Here is a tiny trained network, its code and every weight. The questions are about switching its units off for an input and a class, where a switched-off unit gives its printed mean instead of its output.

import numpy as np


def w(rows, s, z=0):
    codes = np.array(rows[::2]) - 128.0
    scale = np.full(codes.shape[1], s)
    scale[-1] = z or s
    return codes * scale


def f(y):
    return np.maximum(y, 0)


def log_softmax(a):
    a = a - a.max(-1, keepdims=True)
    return a - np.log(np.exp(a).sum(-1, keepdims=True))


def net(x, mask):
    res = np.array(x, float).reshape(1, 3) / 4 @ E
    y = f(res @ A[0][:, :-1].T + A[0][:, -1])
    res = res + np.where(mask, y, B[0][:, -1]) @ B[0][:, :-1]
    return log_softmax(res[-1] @ U[:, :-1].T + U[:, -1])


A, B = {}, {}
E = w([
[201,127,148,32,168,91,195,149,99],'x0',
[84,81,106,109,111,11,79,95,143],'x1',
[117,96,175,56,116,199,74,100,105],'x2',
],0.012)
A[0] = w([
[114,86,130,114,123,35,88,111,119,148],'neuron 1',
[164,175,131,152,121,245,207,173,105,83],'neuron 2',
[127,153,104,254,138,31,253,154,139,96],'neuron 3',
[108,145,126,176,115,136,82,125,146,131],'neuron 4',
[86,142,98,192,131,156,94,146,131,85],'neuron 5',
[112,120,113,126,147,92,118,107,124,94],'neuron 6',
[140,162,132,88,116,118,146,132,96,86],'neuron 7',
[145,136,121,155,120,187,180,146,132,80],'neuron 8',
[105,110,117,69,88,12,62,137,129,78],'neuron 9',
[87,72,149,4,119,211,51,99,114,117],'neuron 10',
[176,154,116,59,134,96,192,112,129,90],'neuron 11',
[138,142,130,141,127,148,147,132,128,251],'neuron 12',
[111,116,118,203,100,158,93,78,155,102],'neuron 13',
[162,110,130,20,149,90,210,146,130,105],'neuron 14',
],0.011)
B[0] = w([
[114,126,107,128,153,137,183,101,145,221],'neuron 1',
[103,104,142,146,168,156,129,48,175,227],'neuron 2',
[200,177,131,79,102,168,65,123,134,231],'neuron 3',
[103,108,147,144,131,111,131,161,123,178],'neuron 4',
[111,89,146,148,139,128,83,136,104,173],'neuron 5',
[135,106,146,115,138,158,132,105,132,150],'neuron 6',
[115,114,132,135,135,141,87,111,110,150],'neuron 7',
[138,106,128,118,165,131,113,85,156,166],'neuron 8',
[117,117,147,147,171,175,161,78,161,217],'neuron 9',
[201,182,111,106,107,136,92,139,139,251],'neuron 10',
[97,95,148,160,115,133,81,143,114,193],'neuron 11',
[108,140,76,98,114,58,250,171,112,222],'neuron 12',
[110,98,158,142,117,114,104,149,85,188],'neuron 13',
[82,103,145,177,109,111,89,164,100,230],'neuron 14',
],0.02,0.014)
U = w([
[116,103,133,148,185,124,181,41,173,80],'0',
[216,192,121,102,88,123,77,128,125,135],'1',
[82,73,169,188,109,69,90,164,68,64],'2',
[120,148,58,111,115,11,250,151,115,255],'3',
],0.011,0.0054)

Each question gives the input, the list of numbers given to net, and the class t.
The units are the neurons (one row each of A and B). Each row of codes is followed by its name. A weight is (code - 128) times the scale printed after its matrix; where a second scale follows, it is the last column's (A, B and U).
mask holds one flag per neuron, in row order. A switched-off neuron (its flag False) gives its mean, the last column of its row in B, instead of its output. The means were averaged over made-up inputs and are rounded, as every weight is.
A unit's drop is (log p(t) with every unit on - log p(t) with that unit switched off) / (log p(t) with every unit on - log p(t) with every unit switched off).
The circuit of an input: a set's keep is (log p(t) with only the set's units on - log p(t) with every unit switched off) / (log p(t) with every unit on - log p(t) with every unit switched off). Starting from the 12 units with the biggest drops (on a tie, the unit counted first), units are removed one at a time, each time the one whose removal leaves the highest keep (on an exact tie, the one counted first), for as long as the keep stays at least 0.8.
circuit, biggest first: the units of the circuit, biggest drop first
unit that matters most: the unit with the biggest drop
k most important neurons: the k neurons with the biggest drops, biggest first
drop when u is switched off: that unit's drop, to one decimal
input [4,7,-4], class 0: circuit, biggest first	neuron 9
input [0,-3,3], class 3: circuit, biggest first	neuron 3; neuron 9; neuron 12
input [-6,8,-6], class 0: 2 most important neurons	neuron 9; neuron 1
input [4,2,-3], class 2: 2 most important neurons	neuron 10; neuron 14
input [1,8,-8], class 0: 4 most important neurons	neuron 9; neuron 1; neuron 10; neuron 6
input [-7,-6,-3], class 2: 2 most important neurons	neuron 13; neuron 5
input [-3,-2,2], class 3: 2 most important neurons	neuron 3; neuron 14
input [3,-2,-1], class 3: 3 most important neurons	neuron 12; neuron 13; neuron 5
input [1,-3,2], class 3: 3 most important neurons	neuron 9; neuron 3; neuron 12
input [-3,-3,4], class 1: 4 most important neurons	neuron 10; neuron 1; neuron 9; neuron 14
input [6,0,4], class 2: 2 most important neurons	neuron 14; neuron 3
input [-8,8,6], class 0: 4 most important neurons	neuron 9; neuron 1; neuron 14; neuron 11
input [3,-2,1], class 3: circuit, biggest first	neuron 3; neuron 9
input [-5,-4,6], class 1: circuit, biggest first	neuron 10
input [4,5,6], class 1: 2 most important neurons	neuron 10; neuron 2
input [-3,3,-5], class 1: 2 most important neurons	neuron 3; neuron 2
input [-2,0,2], class 3: 2 most important neurons	neuron 3; neuron 14
input [-7,2,7], class 1: 3 most important neurons	neuron 10; neuron 14; neuron 11
input [1,7,-8], class 1: 2 most important neurons	neuron 3; neuron 2
input [8,5,1], class 2: unit that matters most	neuron 14
input [-5,-1,7], class 1: drop when neuron 10 is switched off	2.9
input [-4,-2,6], class 1: drop when neuron 10 is switched off	1.5
input [8,-5,5], class 2: drop when neuron 8 is switched off	0.0
input [8,-4,-1], class 2: drop when neuron 14 is switched off	0.2
